Below is a small trained network, with its code and all its weights. Each question gives an input and a target symbol and asks what happens when units are switched off, that is, made to give their printed mean instead of their output.

import numpy as np


def w(rows, s, z=0):
    codes = np.array(rows[::2]) - 128.0
    scale = np.full(codes.shape[1], s)
    scale[-1] = z or s
    return codes * scale


def norm(h):
    return h / np.sqrt((h * h).mean(-1, keepdims=True) + 1e-5)


def f(y):
    return y / 2 * (1 + np.tanh(0.7978845608 * (y + 0.044715 * y**3)))


def softmax(a):
    e = np.exp(a - a.max(-1, keepdims=True))
    return e / e.sum(-1, keepdims=True)


def log_softmax(a):
    a = a - a.max(-1, keepdims=True)
    return a - np.log(np.exp(a).sum(-1, keepdims=True))


def net(x, mask):
    ids = ['ΘΛΦζμπτ'.index(c) for c in x.split()]
    T = len(ids)
    res = E[ids] + P[:T]
    u = 0
    for l in range(2):
        q, k, v = (norm(res) @ M[l].T for M in (Q, K, V))
        z = softmax(np.where(np.tri(T) > 0, q @ k.T / 3**0.5, -1e9)) @ v
        res = res + np.where(mask[u], z, O[l][:, -1]) @ O[l][:, :-1]
        u += 1
        y = f(norm(res) @ A[l][:, :-1].T + A[l][:, -1])
        res = res + np.where(mask[u : u + 4], y, B[l][:, -1]) @ B[l][:, :-1]
        u += 4
    return log_softmax(norm(res)[-1] @ U[:, :-1].T + U[:, -1])


Q, K, V, O, A, B = {}, {}, {}, {}, {}, {}
E = w([
[76,130,162,54,86,240,166],'Θ',
[153,133,74,175,6,212,101],'Λ',
[149,77,119,62,133,144,66],'Φ',
[162,137,228,185,141,181,123],'ζ',
[54,138,172,60,191,63,180],'μ',
[125,32,175,131,86,86,201],'π',
[80,78,19,74,116,139,114],'τ',
],0.017)
P = w([
[60,93,181,136,131,137,38],'0',
[195,191,91,158,172,66,123],'1',
[250,187,108,86,177,102,205],'2',
[215,142,106,103,180,143,182],'3',
[153,95,157,51,131,174,123],'4',
[58,149,169,137,107,127,50],'5',
],0.012)
Q[0] = w([
[49,88,168,203,107,106,67],'L0H0',
[160,54,176,52,96,175,129],'L0H0',
[251,137,87,133,179,141,220],'L0H0',
],0.015)
K[0] = w([
[210,194,113,66,126,141,207],'L0H0',
[147,175,93,188,144,51,104],'L0H0',
[3,67,174,166,112,141,33],'L0H0',
],0.012)
V[0] = w([
[35,41,57,117,185,57,214],'L0H0',
[81,188,206,253,201,77,179],'L0H0',
[106,177,151,37,234,95,53],'L0H0',
],0.006)
O[0] = w([
[47,140,162,39,56,2,186,61],'L0H0',
[22,160,212,243,147,92,112,4],'L0H0',
[97,179,125,80,247,54,17,161],'L0H0',
],0.0067,0.0041)
A[0] = w([
[170,1,197,154,143,47,64,146],'L0N0',
[99,195,65,165,100,199,192,1],'L0N1',
[198,172,159,84,240,148,147,184],'L0N2',
[87,25,8,171,192,106,192,158],'L0N3',
],0.0054,0.0057)
B[0] = w([
[185,71,171,119,175,161,180,178],'L0N0',
[13,53,192,64,254,110,198,110],'L0N1',
[73,100,148,219,177,111,55,253],'L0N2',
[94,105,124,89,73,97,224,150],'L0N3',
],0.0091,0.0047)
Q[1] = w([
[84,81,238,163,70,182,2],'L1H0',
[105,178,129,199,34,46,161],'L1H0',
[44,101,196,97,25,108,119],'L1H0',
],0.0065)
K[1] = w([
[217,254,164,76,142,96,216],'L1H0',
[165,119,250,102,116,103,179],'L1H0',
[229,184,46,154,184,32,163],'L1H0',
],0.0064)
V[1] = w([
[174,95,36,214,90,17,124],'L1H0',
[223,65,255,138,129,68,133],'L1H0',
[89,76,89,149,118,101,96],'L1H0',
],0.0072)
O[1] = w([
[154,67,36,222,162,46,112,6],'L1H0',
[190,1,200,128,109,94,79,226],'L1H0',
[88,67,18,165,10,124,97,158],'L1H0',
],0.0078,0.0021)
A[1] = w([
[98,170,177,95,116,163,172,4],'L1N0',
[45,105,162,114,233,116,158,42],'L1N1',
[123,174,85,109,209,170,50,1],'L1N2',
[184,173,254,216,156,141,115,61],'L1N3',
],0.0096,0.0045)
B[1] = w([
[151,45,207,81,219,105,246,119],'L1N0',
[212,254,96,191,163,59,192,180],'L1N1',
[112,12,225,10,132,172,88,216],'L1N2',
[26,53,35,121,144,131,199,254],'L1N3',
],0.0095,0.0035)
U = w([
[133,172,218,40,103,220,176,78],'Θ',
[248,171,124,193,73,193,124,234],'Λ',
[254,64,136,53,204,138,14,45],'Φ',
[85,76,136,200,190,168,116,123],'ζ',
[153,191,171,146,150,58,108,255],'μ',
[203,44,200,120,50,66,201,126],'π',
[112,101,36,30,87,94,163,58],'τ',
],0.0087,0.0046)

Each question gives the input, a string of symbols that net reads in full, and the target symbol t.
The units are the heads (3 rows each of Q, K, V and O) and the neurons (one row each of A and B). Each row of codes is followed by its name. A weight is (code - 128) times the scale printed after its matrix; where a second scale follows, it is the last column's (O, A, B and U).
mask holds one flag per unit, layer by layer, with each layer's heads first. A switched-off unit (its flag False) gives its mean, the last column of its rows in O or B, instead of its output. The means were averaged over made-up inputs and are rounded, as every weight is.
A unit's drop is (log p(t) with every unit on - log p(t) with that unit switched off) / (log p(t) with every unit on - log p(t) with every unit switched off).
The circuit of an input: a set's keep is (log p(t) with only the set's units on - log p(t) with every unit switched off) / (log p(t) with every unit on - log p(t) with every unit switched off). Starting from all 10 units, units are removed one at a time, each time the one whose removal leaves the highest keep (on an exact tie, the one counted first), for as long as the keep stays at least 0.8.
units of the circuit, in order: the units of the circuit, biggest drop first
most important unit: the unit with the biggest drop
top k neurons: the k neurons with the biggest drops, biggest first
top k neurons in layer l: the k neurons of layer l with the biggest drops, biggest first
drop of u: that unit's drop, to one decimal
input Φ π Φ τ ζ ζ, target Φ: most important unit	L0H0
input Λ Φ Φ τ ζ μ, target Φ: top 3 neurons	L1N2; L0N3; L1N3
input Φ Λ τ Θ Λ π, target τ: units of the circuit, in order	L0H0; L1H0
input Φ Λ π ζ Φ μ, target π: units of the circuit, in order	L0H0; L1H0
input ζ Φ τ, target ζ: top 3 neurons	L0N3; L0N2; L0N0
input τ Φ ζ, target τ: units of the circuit, in order	L1N3; L0N2; L0H0
input μ Φ ζ, target μ: top 2 neurons in layer 1	L1N1; L1N2
input ζ τ μ μ, target ζ: top 2 neurons	L0N2; L1N3
input μ μ Θ, target μ: units of the circuit, in order	L0H0; L1N1
input π τ ζ Λ Θ, target τ: top 2 neurons	L0N0; L1N2
input ζ Φ μ Φ Λ, target Φ: top 2 neurons	L1N2; L0N3
input τ Φ ζ Θ, target τ: top 2 neurons	L1N2; L0N0
input Θ Λ Λ, target Θ: drop of L1N2	0.0
input π Θ τ, target π: drop of L0H0	0.9
input Φ Φ τ Λ, target Φ: drop of L0H0	1.3
input Θ Λ π, target Θ: most important unit	L1H0
input ζ ζ Φ, target ζ: top 2 neurons	L1N3; L0N2
input Θ ζ ζ Φ ζ Λ, target ζ: top 2 neurons in layer 1	L1N3; L1N1
input Λ Φ Θ, target Λ: top 2 neurons	L1N2; L1N3
input τ μ Θ Φ, target τ: units of the circuit, in order	L1H0
